Below is a small trained network, with its code and all its weights. Each question gives an input and a class and asks what happens when units are switched off, that is, made to give their printed mean instead of their output.

import numpy as np


def w(rows, s, z=0):
    codes = np.array(rows[::2]) - 128.0
    scale = np.full(codes.shape[1], s)
    scale[-1] = z or s
    return codes * scale


def norm(h):
    return h / np.sqrt((h * h).mean(-1, keepdims=True) + 1e-5)


def f(y):
    return y / 2 * (1 + np.tanh(0.7978845608 * (y + 0.044715 * y**3)))


def log_softmax(a):
    a = a - a.max(-1, keepdims=True)
    return a - np.log(np.exp(a).sum(-1, keepdims=True))


def net(x, mask):
    res = np.array(x, float).reshape(1, 8) / 4 @ E
    u = 0
    for l in range(3):
        y = f(norm(res) @ A[l][:, :-1].T + A[l][:, -1])
        res = res + np.where(mask[u : u + 11], y, B[l][:, -1]) @ B[l][:, :-1]
        u += 11
    return log_softmax(norm(res)[-1] @ U[:, :-1].T + U[:, -1])


A, B = {}, {}
E = w([
[129,208,64,103],'x0',
[122,126,117,149],'x1',
[127,130,128,128],'x2',
[2,133,104,135],'x3',
[127,129,124,136],'x4',
[124,126,123,139],'x5',
[127,129,127,134],'x6',
[101,199,203,197],'x7',
],0.0055)
A[0] = w([
[53,188,136,113,30],'0.n1',
[120,172,100,119,136],'0.n2',
[1,76,74,51,107],'0.n3',
[76,93,110,159,107],'0.n4',
[124,207,178,156,142],'0.n5',
[171,92,104,91,186],'0.n6',
[46,174,122,104,2],'0.n7',
[112,111,182,59,62],'0.n8',
[144,214,108,95,162],'0.n9',
[109,90,113,130,126],'0.n10',
[14,206,69,73,25],'0.n11',
],0.0074,0.0037)
B[0] = w([
[159,153,114,177,151],'0.n1',
[201,107,121,154,154],'0.n2',
[23,127,207,100,254],'0.n3',
[79,67,173,105,149],'0.n4',
[156,253,172,195,197],'0.n5',
[235,81,28,245,194],'0.n6',
[247,126,142,81,142],'0.n7',
[72,67,101,167,110],'0.n8',
[128,197,120,190,191],'0.n9',
[113,5,112,158,138],'0.n10',
[157,157,20,167,219],'0.n11',
],0.0046,0.0038)
A[1] = w([
[123,125,92,162,19],'1.n1',
[97,126,112,18,126],'1.n2',
[109,153,2,77,94],'1.n3',
[148,88,202,176,50],'1.n4',
[194,166,156,195,163],'1.n5',
[191,212,47,200,125],'1.n6',
[190,156,118,164,14],'1.n7',
[97,226,140,70,4],'1.n8',
[68,193,113,82,230],'1.n9',
[136,139,134,250,242],'1.n10',
[79,154,244,137,84],'1.n11',
],0.0087,0.0031)
B[1] = w([
[189,97,144,137,114],'1.n1',
[68,140,156,178,140],'1.n2',
[220,160,125,254,194],'1.n3',
[189,205,114,122,147],'1.n4',
[116,141,183,11,218],'1.n5',
[119,108,31,64,253],'1.n6',
[7,129,130,72,145],'1.n7',
[176,159,161,115,142],'1.n8',
[133,92,111,243,206],'1.n9',
[208,132,177,53,244],'1.n10',
[169,125,245,199,194],'1.n11',
],0.0066,0.0054)
A[2] = w([
[178,62,152,59,113],'2.n1',
[146,102,124,221,116],'2.n2',
[81,104,125,133,75],'2.n3',
[78,106,116,126,31],'2.n4',
[78,87,144,126,28],'2.n5',
[182,130,91,133,45],'2.n6',
[115,78,97,27,164],'2.n7',
[87,170,116,249,57],'2.n8',
[68,183,117,117,4],'2.n9',
[109,94,138,65,166],'2.n10',
[225,254,109,152,174],'2.n11',
],0.0087,0.0037)
B[2] = w([
[197,133,119,184,166],'2.n1',
[112,199,149,125,161],'2.n2',
[79,95,153,114,119],'2.n3',
[116,101,153,111,113],'2.n4',
[67,91,148,116,118],'2.n5',
[138,48,147,68,136],'2.n6',
[99,92,151,205,167],'2.n7',
[157,191,100,134,170],'2.n8',
[124,107,119,54,112],'2.n9',
[79,125,174,208,144],'2.n10',
[2,103,102,64,254],'2.n11',
],0.0085,0.0066)
U = w([
[196,59,131,234,150],'0',
[18,66,167,210,128],'1',
[137,99,16,116,111],'2',
[88,180,45,222,106],'3',
[164,156,245,91,46],'4',
[101,155,223,193,168],'5',
[75,219,126,43,5],'6',
[63,179,74,97,118],'7',
],0.011,0.0034)

Each question gives the input, the list of numbers given to net, and the class t.
The units are the neurons (one row each of A and B). Each row of codes is followed by its name. A weight is (code - 128) times the scale printed after its matrix; where a second scale follows, it is the last column's (A, B and U).
mask holds one flag per neuron, layer by layer. A switched-off neuron (its flag False) gives its mean, the last column of its row in B, instead of its output. The means were averaged over made-up inputs and are rounded, as every weight is.
A unit's drop is (log p(t) with every unit on - log p(t) with that unit switched off) / (log p(t) with every unit on - log p(t) with every unit switched off).
The circuit of an input: a set's keep is (log p(t) with only the set's units on - log p(t) with every unit switched off) / (log p(t) with every unit on - log p(t) with every unit switched off). Starting from the 12 units with the biggest drops (on a tie, the unit counted first), units are removed one at a time, each time the one whose removal leaves the highest keep (on an exact tie, the one counted first), for as long as the keep stays at least 0.8.
units of the circuit, in order: the units of the circuit, biggest drop first
unit that matters most: the unit with the biggest drop
k most important neurons: the k neurons with the biggest drops, biggest first
k most important neurons of layer l: the k neurons of layer l with the biggest drops, biggest first
drop when u is switched off: that unit's drop, to one decimal
input [-1,-6,7,-6,-8,-4,8,-6], class 0: units of the circuit, in order -> 2.n7; 2.n1
input [2,-7,-6,7,-7,-7,-8,-4], class 3: unit that matters most -> 0.n11
input [0,3,3,-1,-2,6,5,-2], class 0: units of the circuit, in order -> 0.n11; 2.n1
input [-2,-5,-1,8,6,1,-4,3], class 5: units of the circuit, in order -> 2.n11; 1.n11
input [2,-5,6,-6,6,-7,-7,1], class 6: units of the circuit, in order -> 1.n7; 1.n3
input [7,-2,-1,5,0,-6,3,-2], class 3: 2 most important neurons of layer 1 -> 1.n9; 1.n3
input [1,-5,-2,-4,-6,3,3,3], class 6: 2 most important neurons -> 0.n5; 0.n3
input [3,4,8,-3,2,-5,-5,7], class 6: 3 most important neurons -> 2.n11; 0.n3; 1.n6
input [2,6,1,-2,-1,-4,-3,1], class 6: 2 most important neurons -> 1.n5; 0.n11
input [3,-4,4,7,-6,-8,-4,-8], class 3: 3 most important neurons -> 1.n3; 0.n11; 2.n11
input [-2,-6,6,-1,-6,4,-6,-7], class 0: 2 most important neurons -> 0.n6; 2.n11
input [4,1,-1,-4,-8,0,-1,8], class 6: 3 most important neurons -> 2.n11; 0.n3; 1.n6
input [2,-2,-8,5,-5,2,-6,-6], class 3: 2 most important neurons -> 1.n3; 0.n11
input [1,-4,5,1,-5,-2,7,-6], class 3: 2 most important neurons of layer 1 -> 1.n3; 1.n10
input [0,0,-5,-4,5,8,4,8], class 4: most important neuron -> 1.n10
input [-4,-7,1,-1,7,-1,6,7], class 4: 2 most important neurons of layer 1 -> 1.n10; 1.n5
input [1,-6,-6,-4,-6,3,0,2], class 6: 2 most important neurons of layer 0 -> 0.n3; 0.n4
input [4,-4,7,-7,8,0,5,0], class 2: 2 most important neurons -> 1.n6; 0.n3
input [-2,-6,5,-3,6,-1,8,7], class 4: drop when 1.n11 is switched off -> 0.2
input [-6,8,-8,-1,-4,-7,-5,3], class 4: most important neuron of layer 0 -> 0.n3
input [0,5,-1,-2,3,-2,-7,0], class 0: drop when 2.n10 is switched off -> 0.7
input [5,-8,-5,1,-8,7,8,-7], class 3: drop when 0.n3 is switched off -> 0.2
